Here is a tiny trained network, its code and every weight. The questions are about switching its units off for an input and a target symbol, where a switched-off unit gives its printed mean instead of its output.

import numpy as np


def w(rows, s, z=0):
    codes = np.array(rows[::2]) - 128.0
    scale = np.full(codes.shape[1], s)
    scale[-1] = z or s
    return codes * scale


def norm(h):
    return h / np.sqrt((h * h).mean(-1, keepdims=True) + 1e-5)


def f(y):
    return y / 2 * (1 + np.tanh(0.7978845608 * (y + 0.044715 * y**3)))


def softmax(a):
    e = np.exp(a - a.max(-1, keepdims=True))
    return e / e.sum(-1, keepdims=True)


def log_softmax(a):
    a = a - a.max(-1, keepdims=True)
    return a - np.log(np.exp(a).sum(-1, keepdims=True))


def net(x, mask):
    ids = ['ΛΨαβγπφ'.index(c) for c in x.split()]
    T = len(ids)
    res = E[ids] + P[:T]
    u = 0
    for l in range(2):
        q, k, v = (norm(res) @ M[l].T for M in (Q, K, V))
        z = softmax(np.where(np.tri(T) > 0, q @ k.T / 2**0.5, -1e9)) @ v
        res = res + np.where(mask[u], z, O[l][:, -1]) @ O[l][:, :-1]
        u += 1
        y = f(norm(res) @ A[l][:, :-1].T + A[l][:, -1])
        res = res + np.where(mask[u : u + 4], y, B[l][:, -1]) @ B[l][:, :-1]
        u += 4
    return log_softmax(norm(res)[-1] @ U[:, :-1].T + U[:, -1])


Q, K, V, O, A, B = {}, {}, {}, {}, {}, {}
E = w([
[119,111,167,100,117,183,78,115,69,23],'Λ',
[238,79,99,146,83,120,99,83,109,150],'Ψ',
[196,207,46,85,185,160,153,55,117,56],'α',
[148,147,117,155,173,134,51,124,250,88],'β',
[108,159,52,122,108,226,121,121,148,214],'γ',
[167,193,94,223,190,103,108,153,86,117],'π',
[118,171,181,139,138,184,99,2,126,178],'φ',
],0.0027)
P = w([
[232,202,247,87,75,168,177,197,152,164],'0',
[171,229,181,82,3,69,140,146,131,136],'1',
[215,142,196,145,122,200,156,159,144,134],'2',
[138,205,127,139,27,90,83,112,122,121],'3',
[192,119,150,176,149,215,124,120,136,123],'4',
[111,175,94,148,46,92,66,79,113,112],'5',
[172,78,125,182,184,215,117,115,122,114],'6',
[70,134,63,142,73,72,59,77,97,105],'7',
[122,14,95,169,221,194,130,104,109,108],'8',
[27,94,35,135,117,68,60,63,82,92],'9',
[107,62,58,174,216,225,75,100,103,93],'10',
],0.0027)
Q[0] = w([
[112,162,38,180,97,114,2,42,115,90],'L0H0',
[180,80,113,224,193,253,84,83,126,89],'L0H0',
],0.0075)
K[0] = w([
[97,4,69,164,239,189,125,74,103,109],'L0H0',
[21,84,32,133,116,49,76,71,94,104],'L0H0',
],0.0039)
V[0] = w([
[121,112,133,145,73,167,150,87,128,245],'L0H0',
[95,250,85,107,187,194,148,145,149,174],'L0H0',
],0.0026)
O[0] = w([
[129,76,105,69,101,174,4,198,109,136,24],'L0H0',
[47,138,134,180,128,150,166,202,104,24,255],'L0H0',
],0.0034,0.0008)
A[0] = w([
[132,156,104,147,151,118,148,149,108,82,192],'L0N0',
[182,130,139,151,149,107,88,145,43,80,255],'L0N1',
[143,102,209,95,91,120,154,2,150,75,237],'L0N2',
[75,142,125,167,157,148,147,151,125,172,249],'L0N3',
],0.0028,0.00059)
B[0] = w([
[141,64,87,192,41,157,154,163,122,158,203],'L0N0',
[66,141,24,101,88,158,176,226,139,251,253],'L0N1',
[175,179,105,179,170,165,50,196,55,50,193],'L0N2',
[65,119,74,80,92,123,174,150,168,88,153],'L0N3',
],0.0023,0.0011)
Q[1] = w([
[169,78,179,130,183,179,170,165,144,149],'L1H0',
[155,111,1,234,170,222,73,82,116,75],'L1H0',
],0.0085)
K[1] = w([
[93,225,120,95,2,35,92,117,125,113],'L1H0',
[54,51,47,136,186,84,86,57,97,112],'L1H0',
],0.0067)
V[1] = w([
[115,147,252,100,119,173,92,106,199,97],'L1H0',
[129,97,94,201,162,69,130,203,204,192],'L1H0',
],0.0029)
O[1] = w([
[74,77,13,110,252,158,107,45,127,111,254],'L1H0',
[237,125,138,91,54,161,217,134,149,29,244],'L1H0',
],0.0035,0.00081)
A[1] = w([
[165,152,187,146,4,158,215,139,154,82,111],'L1N0',
[176,139,160,166,192,190,159,154,139,155,173],'L1N1',
[147,197,139,130,132,126,61,173,110,115,220],'L1N2',
[104,142,126,224,152,125,102,72,109,150,250],'L1N3',
],0.0036,0.0014)
B[1] = w([
[77,99,123,114,228,105,74,112,200,153,190],'L1N0',
[80,151,80,114,40,35,107,91,108,99,219],'L1N1',
[153,2,160,147,110,112,187,143,125,120,211],'L1N2',
[138,170,212,54,130,96,208,158,142,149,250],'L1N3',
],0.0042,0.0025)
U = w([
[120,187,231,88,173,112,131,42,86,201,24],'Λ',
[253,64,127,104,48,110,95,97,97,205,45],'Ψ',
[92,167,147,185,95,64,230,214,101,156,100],'α',
[176,170,54,120,137,168,200,51,102,52,147],'β',
[88,67,148,127,82,205,102,229,47,55,19],'γ',
[133,111,150,158,160,93,83,133,240,88,254],'π',
[25,115,50,88,137,205,87,111,143,242,117],'φ',
],0.0059,0.00095)

Each question gives the input, a string of symbols that net reads in full, and the target symbol t.
The units are the heads (2 rows each of Q, K, V and O) and the neurons (one row each of A and B). Each row of codes is followed by its name. A weight is (code - 128) times the scale printed after its matrix; where a second scale follows, it is the last column's (O, A, B and U).
mask holds one flag per unit, layer by layer, with each layer's heads first. A switched-off unit (its flag False) gives its mean, the last column of its rows in O or B, instead of its output. The means were averaged over made-up inputs and are rounded, as every weight is.
A unit's drop is (log p(t) with every unit on - log p(t) with that unit switched off) / (log p(t) with every unit on - log p(t) with every unit switched off).
The circuit of an input: a set's keep is (log p(t) with only the set's units on - log p(t) with every unit switched off) / (log p(t) with every unit on - log p(t) with every unit switched off). Starting from all 10 units, units are removed one at a time, each time the one whose removal leaves the highest keep (on an exact tie, the one counted first), for as long as the keep stays at least 0.8.
units of the circuit, in order: the units of the circuit, biggest drop first
top k neurons: the k neurons with the biggest drops, biggest first
top k neurons in layer l: the k neurons of layer l with the biggest drops, biggest first
input β β Ψ φ, target Ψ: top 3 neurons : [L1N2, L1N0, L0N2]
input β β Ψ, target β: top neuron : [L1N2]
input β γ Ψ β α φ φ φ γ Ψ, target γ: units of the circuit, in order : [L0H0, L1N1]
input π β β π β Ψ π β γ γ, target γ: units of the circuit, in order : [L0H0, L1H0]
input Λ β β β φ β Λ α β α γ, target α: top 3 neurons : [L1N3, L1N0, L0N1]
input φ β β Λ π φ β β γ, target β: units of the circuit, in order : [L1N0, L0N1, L1H0]
input Ψ Ψ π π β β α β β β β, target β: units of the circuit, in order : [L1N0, L0H0]
input β Ψ α β π Ψ Ψ β, target Ψ: top 2 neurons in layer 1 : [L1N0, L1N2]
input Λ β β β β Ψ π Λ, target π: units of the circuit, in order : [L1H0, L1N0, L0H0]
input γ β π Ψ β Ψ Λ Ψ, target Λ: units of the circuit, in order : [L1H0, L1N3, L0H0]
input Ψ Λ Ψ Λ Ψ, target Λ: units of the circuit, in order : [L1H0, L1N3]
input β Ψ β β β Ψ Λ Ψ β α β, target α: top 2 neurons in layer 1 : [L1N3, L1N0]
input β β π Ψ, target π: units of the circuit, in order : [L1N0, L1H0]
input Ψ β β π γ γ, target γ: top neuron in layer 1 : [L1N0]
input π β β β π γ, target π: units of the circuit, in order : [L1H0, L1N0, L0N1]
input γ α β β π Λ, target π: units of the circuit, in order : [L1H0, L1N0]
input Ψ β γ Ψ β α γ φ π, target φ: units of the circuit, in order : [L1H0, L0N1]
input φ Ψ β β β β φ α Ψ π, target Ψ: units of the circuit, in order : [L0H0, L1H0]
input β β γ β Λ Λ, target Λ: top 2 neurons in layer 1 : [L1N3, L1N1]
input β β β Ψ β π α, target π: top 3 neurons : [L1N0, L0N1, L0N0]
input β π β Λ γ β Λ φ α, target φ: top neuron : [L0N1]
input β β π π π, target π: top 3 neurons : [L1N0, L0N2, L1N3]
input β β α β Λ β, target Λ: top 3 neurons in layer 1 : [L1N3, L1N0, L1N1]
